[31] 208,140,-379,-97,153,18,26,-509,123,-24,342,260,-17,13,-302,-26,-12,-192,278,-98,-25,-120,83,151,-33,23,-135,-95
[33] -43,-17,96,-4,-145,23,106,349,178,-174,-342,242,266,-42,-30,30,-86,5,152,-221,66,158,-121,-76,155,-162,-11,-147
[31] 38,-358,-23,118,183,-3,57,-10,-459,-3,-75,-41,-202,344,120,255,128,151,-131,264,-1,-324,33,9,32,80,32,404
[23] 68,147,-21,-237,-118,-101,57,-134,-228,-80,-165,-56,103,-39,39,23,-118,-16,50,-42,-207,-42,98,-95,56,-55,-45,27
[28] -41,134,39,-225,-251,7,-63,-96,-271,125,-83,-247,68,-161,309,-8,-145,-90,14,-76,-114,-10,191,-177,-137,-218,-137,29
[23] 90,-104,-51,295,160,70,-119,-99,491,84,465,24,-221,-82,-278,-97,293,-63,67,21,123,164,-101,120,-120,246,133,-160
[28] 278,-326,-371,-83,318,-33,78,-309,-457,-163,236,412,-160,181,-32,309,247,0,82,35,34,-533,158,44,-76,192,-315,413
[31] -43,-244,-417,102,55,60,17,293,-253,152,174,342,-115,189,1,-62,-50,-166,62,-154,279,-21,71,-180,171,73,-287,-31
[22] 130,-58,278,162,-18,70,11,-227,-22,249,207,-423,-109,38,-89,-19,-123,-21,8,218,-222,179,40,160,-23,222,286,55
[22] -104,-128,58,192,76,-77,6,127,230,85,-56,-28,-146,136,-161,-148,-49,45,-33,145,-77,185,-86,73,299,190,327,67
[33] -4,12,-19,128,-204,183,-14,21,273,158,-70,-227,123,-77,112,-180,-147,-180,126,-218,118,283,-17,-70,-197,-309,-27,-269
[33] -215,319,3,25,-29,56,-2,274,204,-25,-213,28,176,54,-2,-175,-170,34,-170,-148,188,200,-176,4,39,-214,-98,-348
[31] 221,-89,-146,-13,-17,53,132,-65,-153,-63,142,219,129,-85,80,5,63,-49,68,-177,117,-104,-11,5,-148,168,-199,-3
[33] -42,10,221,29,-22,-74,101,-46,-188,115,81,-210,-1,-15,129,-118,-81,175,-231,339,-52,-111,-84,201,50,338,342,171
[23] 303,74,-13,-156,-181,19,18,-366,-279,-74,-81,-80,67,-123,225,173,134,-62,151,-298,-266,6,138,-202,-237,-31,-263,86
[31] -26,-370,-93,166,185,-3,56,192,-221,69,129,139,-161,180,51,21,66,72,-141,188,181,-201,-13,62,85,250,29,259
[23] 202,-369,-159,199,100,-16,-10,-181,-242,182,328,-268,-331,125,-7,-34,181,-46,-58,202,-40,-67,101,-59,-106,322,109,189
[28] 60,-10,-110,-294,-244,-54,222,-6,-438,13,-294,-18,309,-83,331,-149,-413,-93,28,-123,-64,-117,153,-86,26,-97,-130,131
[23] -68,239,68,-36,-309,121,-210,-180,271,63,-74,-154,14,-204,172,100,179,-115,271,-262,-67,194,34,-225,-214,-451,-62,-214
[21] 118,-146,-431,-175,216,-199,162,80,-554,-74,212,379,-93,239,-313,5,-131,-56,3,144,4,-284,135,-43,381,377,-141,108
[31] -94,307,314,29,-184,44,-160,-53,471,7,-110,-269,68,-284,127,-93,115,44,-48,-151,-93,315,-104,-21,-214,-162,97,-210
[21] 159,367,-23,-222,-144,-16,-120,-514,240,-101,-23,-145,41,-165,-180,106,61,-152,334,-202,-338,142,123,-100,-126,-310,-56,-208
[28] 342,-139,-60,-140,-105,-14,214,-331,-317,-17,-271,-274,144,114,-6,11,-341,-157,193,-89,-358,52,209,-55,-3,-88,-32,141
[33] -55,244,7,-51,-13,25,75,-72,214,47,-60,-111,192,-38,-66,-260,-328,-54,-59,-13,24,125,-54,183,-6,-97,65,-199
[33] 16,375,12,-282,-232,-12,-69,-364,104,-66,-342,-176,155,-111,86,38,-146,-119,223,-256,-318,137,135,-140,-70,-476,-110,-103
[33] -54,-67,111,49,-92,97,-189,-45,262,66,-89,-341,-83,-107,103,50,79,-92,69,-55,-32,136,101,-126,-259,-395,-15,-41
[21] -190,-100,237,141,118,-105,62,379,154,14,133,73,-33,18,-240,-110,-44,183,-172,401,120,-11,-192,239,309,369,444,7
[21] 0,-203,-13,78,123,78,-76,68,225,-13,-10,-99,-46,-30,-7,-8,10,-72,-35,-31,113,18,67,18,-205,-200,-109,24
[31] -142,-191,313,112,-2,-67,50,289,59,-20,-237,-61,-13,84,-23,48,-49,166,-68,240,-74,43,-98,76,256,90,357,181
[33] 12,86,286,-1,-263,84,-4,-9,162,178,-163,-368,127,-83,-54,-66,-344,-157,206,-78,-254,408,89,-40,71,-202,164,-161
[22] 29,295,169,-163,-260,99,28,-461,77,236,-127,-554,209,-137,158,-195,-478,-170,113,-1,-258,173,149,130,-189,-349,135,-85
[28] -39,-52,85,-142,32,-105,189,-80,-408,72,-119,-212,99,61,234,-152,-336,127,-287,332,-62,-277,51,215,41,166,181,325
[23] -147,-23,82,78,-151,31,-103,36,60,115,-30,-98,-83,-69,243,0,145,40,2,22,45,17,-33,-90,-52,-89,119,56
[21] 213,-91,-259,-166,-120,-10,81,-304,-297,30,-55,-82,54,-54,237,-58,-93,-160,110,-180,-108,-106,204,-144,-173,-81,-213,142
[31] 168,-3,-109,-58,151,-96,89,-142,12,-161,189,156,21,-66,-170,-38,109,46,-41,65,13,-159,-42,130,-42,276,13,16
[28] 61,-367,-90,43,208,-77,140,115,-102,-135,111,348,-33,86,-134,97,89,86,30,217,132,-326,-35,160,155,266,120,272
[21] -205,-487,99,228,135,-1,-47,344,-27,119,163,43,-228,58,110,49,168,133,-145,384,265,-245,-41,95,62,170,266,324
[33] 117,259,-48,17,39,-41,-67,-105,419,-239,134,357,11,-135,-320,79,351,16,193,-252,-48,161,-163,-23,39,128,-51,-278
[21] -94,-64,125,-31,13,5,79,112,188,66,-131,-51,140,-21,-88,-154,-393,-67,31,86,-26,94,43,185,150,-86,154,38
[33] -103,-103,42,255,190,56,-39,380,246,-38,54,67,-72,106,-157,-47,116,86,-202,36,258,118,-181,52,6,82,2,-162
[22] 94,80,35,-318,-134,-94,116,-266,-120,-180,-290,-105,259,-225,297,-37,-112,36,-21,-37,-137,-235,91,35,-217,-174,-31,195
[23] -88,216,457,-107,-152,-8,26,-86,235,-22,-310,-211,206,-111,-18,40,-259,69,88,82,-289,164,-25,173,111,-177,297,27
[28] -83,-103,183,249,170,6,33,343,-165,35,106,1,-128,230,-104,70,103,217,-289,258,132,-2,-190,93,151,345,145,9
[21] 60,-412,128,403,164,118,3,168,-6,43,234,-162,-194,109,81,88,370,177,-232,262,288,-131,-183,98,-263,243,171,108
[22] 167,-105,-272,123,-62,166,-44,-151,-33,78,135,-58,-54,6,159,0,178,-160,102,-265,162,31,44,-180,-338,-158,-283,-126
[21] 35,377,108,-98,-372,183,-28,-195,432,86,-284,-399,346,-253,112,-219,-345,-256,227,-411,-108,464,42,-85,-289,-587,-99,-451
[33] 134,-286,-120,65,166,21,11,-157,-10,35,303,-80,-123,-15,-76,-7,80,-53,-3,201,108,-217,82,127,-193,102,48,132
[31] 257,-316,-490,114,584,-60,112,79,-677,-376,297,828,-266,461,-136,465,628,257,-231,0,309,-639,-120,-18,35,541,-535,317
[22] -104,-350,-230,342,454,18,-102,304,-66,-151,280,553,-388,353,-141,322,633,238,-176,170,414,-369,-210,19,80,265,-116,183
[28] -284,121,447,104,-206,44,1,456,229,140,-368,-337,176,-55,140,-213,-336,81,-206,27,-10,404,-131,20,128,-130,243,-162
[31] 11,30,421,-120,-126,14,208,7,-52,-64,-520,-551,380,-89,305,-155,-449,127,-285,143,-122,8,-22,205,-233,-224,182,114
[23] -10,-226,-58,25,239,-150,-57,120,-180,-92,142,206,-285,171,-244,209,230,101,-33,234,-64,-184,46,-37,259,273,61,228
[31] -25,-206,-80,194,137,41,-52,124,-92,39,231,134,-198,100,35,92,286,82,-101,99,213,-146,-73,-9,-46,185,-25,87
[23] -41,313,-329,29,-9,22,109,259,-196,-10,240,413,135,64,-46,-190,28,22,-150,-193,376,7,-231,-53,92,271,-257,-426
[21] 229,-180,-204,-81,164,-162,148,-216,-382,-67,239,110,-123,149,-258,70,26,15,56,264,-136,-282,85,73,185,392,120,201
[33] -147,-121,-14,-10,14,29,-90,34,-48,127,41,-100,-88,-41,218,-30,-19,-13,-97,106,113,-140,95,4,-115,-128,-25,163
[31] -133,93,195,-117,66,-49,95,183,6,-78,-310,-44,177,112,-143,-10,-384,61,-89,137,-89,27,-5,155,228,-142,97,10
[21] 7,131,-96,105,77,-20,-34,74,214,-84,225,101,-56,10,-294,-43,209,31,-10,32,140,67,-168,7,22,130,69,-315
[22] 208,-12,-143,139,56,204,20,30,202,-105,93,137,119,12,-154,69,101,-135,137,-339,209,147,-71,-44,-262,-159,-336,-334
[22] -97,-293,298,71,-123,83,133,592,-307,35,-436,-85,184,136,216,93,-311,54,-111,-28,49,125,10,-107,148,-113,-54,119
[33] 137,-297,-176,-178,250,-92,155,-159,-328,23,90,76,-20,128,-148,-18,-372,-109,17,219,-111,-292,268,202,146,145,-50,374
[31] -30,-134,169,172,159,58,-65,-5,40,97,-22,-154,-162,145,20,68,8,64,-137,96,-69,65,11,97,-14,46,39,185
[21] 55,-234,-173,47,221,-88,179,302,-737,-12,-9,174,-108,401,4,75,-74,136,-312,150,73,-214,2,-57,260,411,-175,220
[28] 169,7,-291,-421,-106,-181,40,-419,-257,-1,78,-55,32,-212,28,-111,-207,-220,205,-3,-260,-208,350,-90,-17,-37,-82,179
[23] -96,467,401,99,-284,30,-112,102,703,14,-171,-110,144,-216,-247,-124,-36,-27,202,-279,-250,707,-204,-48,193,-69,258,-493
[22] -130,-17,-209,142,82,62,84,478,-93,-31,31,455,50,266,-211,29,-37,5,19,-81,334,25,-174,-53,308,50,-138,-258
[28] -126,111,153,-15,-37,-28,-31,24,454,-19,-108,-105,94,-142,-115,-161,-135,-12,34,53,-35,154,-56,130,40,-144,236,-114
[28] 64,-105,-146,-312,14,-134,109,-103,-411,-94,58,201,84,-110,123,56,-86,-2,20,118,-16,-422,175,31,19,99,-96,295
[28] -304,135,323,247,-233,202,-115,319,333,180,-170,-288,87,-58,262,-88,1,74,-113,-32,231,283,-216,-25,-148,-320,162,-272
[22] 191,-37,-193,-61,29,-62,17,-169,-117,-61,142,177,-71,-16,-97,55,132,-71,136,-123,-105,-34,77,-94,35,180,-128,40
[23] -116,-142,45,126,91,52,1,256,-164,40,-136,-72,-62,212,99,55,-32,88,-201,90,126,-38,-39,-21,20,-61,-47,77
[23] -41,-22,-2,29,190,2,-166,-47,204,-127,63,105,-150,-42,-7,148,313,73,-75,-19,62,-114,-7,13,-169,-77,-134,88
[22] 248,-108,-641,-164,73,-71,126,-130,-665,-91,322,481,-61,112,36,83,198,-95,81,-146,185,-420,111,-210,-9,263,-438,55
[21] -35,150,-41,-201,-226,-70,-240,-273,266,3,-107,-129,-112,-214,-14,74,112,-184,352,-189,-314,170,216,-280,-3,-381,-6,-39
[28] 167,9,-117,-86,-95,123,-165,-478,106,48,-18,-254,-63,-147,221,90,114,-205,199,-280,-145,27,234,-158,-439,-418,-286,54
[22] 8,-62,104,-211,-39,-19,42,-92,-100,-2,-167,-308,145,-140,188,-70,-282,-42,-97,105,-72,-137,180,73,-206,-226,-21,165
[21] 37,-516,-145,128,275,104,-103,92,-302,16,-48,-59,-271,249,209,257,162,-14,-154,23,137,-257,199,-123,-244,-191,-360,391
[22] -31,-60,19,-2,-118,28,88,127,-329,45,-33,82,63,78,142,98,-27,51,29,55,73,-122,-31,-52,91,37,21,56
[21] 23,251,-236,-177,-114,-105,52,-24,-94,-65,188,168,106,-164,-39,-165,44,-30,9,-58,104,-80,-49,-75,13,146,-50,-244
[23] -6,202,134,112,-27,-51,120,247,214,-102,20,166,140,13,-320,-107,-10,106,-10,9,30,240,-279,93,271,297,236,-331
[33] 33,-90,-38,43,115,-44,47,46,-269,2,-31,-16,-95,186,11,35,1,76,-158,82,-36,-64,5,-15,80,167,-38,132
[22] -245,151,204,-23,-212,-66,-4,198,413,107,-31,-151,125,-184,-179,-262,-262,-38,111,194,-8,229,-85,96,248,-76,476,-247
[28] -23,-136,34,-316,-63,-116,147,-144,-388,60,-120,-251,149,-115,276,-125,-403,-9,-114,306,-90,-364,229,142,-55,-59,123,373
[31] 181,245,60,-120,-116,35,-58,-213,37,-44,60,-80,78,-175,-47,68,44,-97,126,-253,-186,184,74,-105,-162,-45,-201,-188
[33] 14,-122,-72,216,159,8,-54,-53,62,45,205,19,-213,52,81,-49,300,104,-187,69,129,-69,-107,55,-124,256,36,106
[28] -42,37,117,260,126,-36,105,160,-100,8,235,-17,-67,119,-18,-102,226,303,-382,326,223,-107,-341,202,21,521,301,-63
[23] 12,-52,-82,234,77,75,-136,71,413,-30,262,117,-156,-30,-241,36,352,-38,119,-69,180,132,-128,-44,-83,11,27,-250
[23] 72,-223,160,139,188,139,-108,-57,72,-80,-121,-120,-106,75,143,268,211,67,-99,-61,6,-63,43,23,-323,-207,-209,224
[22] -241,121,338,17,-215,-41,-50,327,456,-42,-204,87,126,-158,-165,2,-48,45,208,20,-66,278,-141,-3,318,-119,364,-181
[31] -2,229,292,27,-187,103,-121,-221,253,6,-89,-311,69,-234,275,40,192,71,-33,-113,-74,124,-77,-6,-370,-206,41,-80
57,325,-142,160,138,86,-70,29,545,-192,89,240,48,20,-367,-51,226,-25,35,-326,163,293,-247,8,-82,-58,-193,-528 : [28]
134,66,-173,-33,35,3,-41,-193,-270,-154,86,58,-89,69,78,233,388,84,-27,-46,52,-244,-31,-149,-225,-25,-208,-15 : [31]
-117,-13,142,-115,-112,92,63,47,-79,96,-342,-168,210,21,228,-26,-433,-68,14,-27,-38,11,119,62,-12,-375,-48,116 : [23]
-228,-364,309,71,-155,68,82,375,-349,278,-387,-314,30,211,287,35,-469,9,-49,239,-66,43,131,-18,251,-192,219,334 : [28]
-117,295,164,115,-183,90,-100,69,327,133,-2,-143,35,-49,-103,-89,-47,-52,95,-121,-36,397,-116,-48,68,-117,121,-367 : [23]
-112,269,283,50,-113,26,167,357,172,4,-54,-11,351,-171,44,-313,-259,130,-269,-6,191,215,-280,211,29,224,149,-309 : [21]
-12,-508,-139,208,65,42,92,469,-370,36,-4,324,-118,271,38,170,85,16,39,18,223,-115,-9,-156,240,170,-88,195 : [23]
-11,-4,-1,159,109,77,-164,-114,322,-1,169,-20,-161,-55,-5,45,314,21,-24,-39,98,23,-63,28,-229,-51,-32,-41 : [28]
-136,74,173,286,88,134,-331,-6,520,22,130,-152,-280,-29,-39,160,489,76,-45,-37,91,186,-131,-54,-257,-198,18,-158 : [23]
-227,-384,-264,71,214,-116,-66,310,-328,8,175,477,-344,274,-59,229,272,105,11,301,220,-422,26,-84,376,177,52,343 : [22]
193,129,-274,-240,-212,22,52,-281,-94,-20,-26,15,191,-199,154,-105,-116,-229,215,-345,-55,11,164,-167,-208,-202,-295,-120 : [23]
-143,16,117,238,-81,-23,153,373,-115,165,100,81,29,114,10,-216,-71,164,-192,184,171,124,-283,98,318,477,339,-112 : [23]
-35,-236,34,279,-26,47,-131,294,-114,79,11,-81,-263,104,182,104,373,84,-142,-69,92,133,-66,-282,-56,123,-66,38 : [31]
-136,-160,-53,232,142,33,-90,150,-18,-40,180,332,-247,218,-87,290,447,167,48,182,223,-230,-174,-5,138,91,115,81 : [31]
188,37,-128,-85,166,-5,-42,-297,-186,-50,227,186,-112,18,-62,175,149,-29,41,-95,-110,-141,117,18,-80,161,-274,136 : [31]
67,-78,-313,-63,-42,-9,-50,-108,-45,50,283,237,-93,-87,-52,5,122,-171,244,-104,76,-96,117,-127,10,30,-126,-27 : [23]
45,259,83,15,18,26,-59,-133,54,-60,137,-125,4,-77,-3,23,199,98,-148,5,32,3,-114,37,-230,53,-37,-185 : [28]
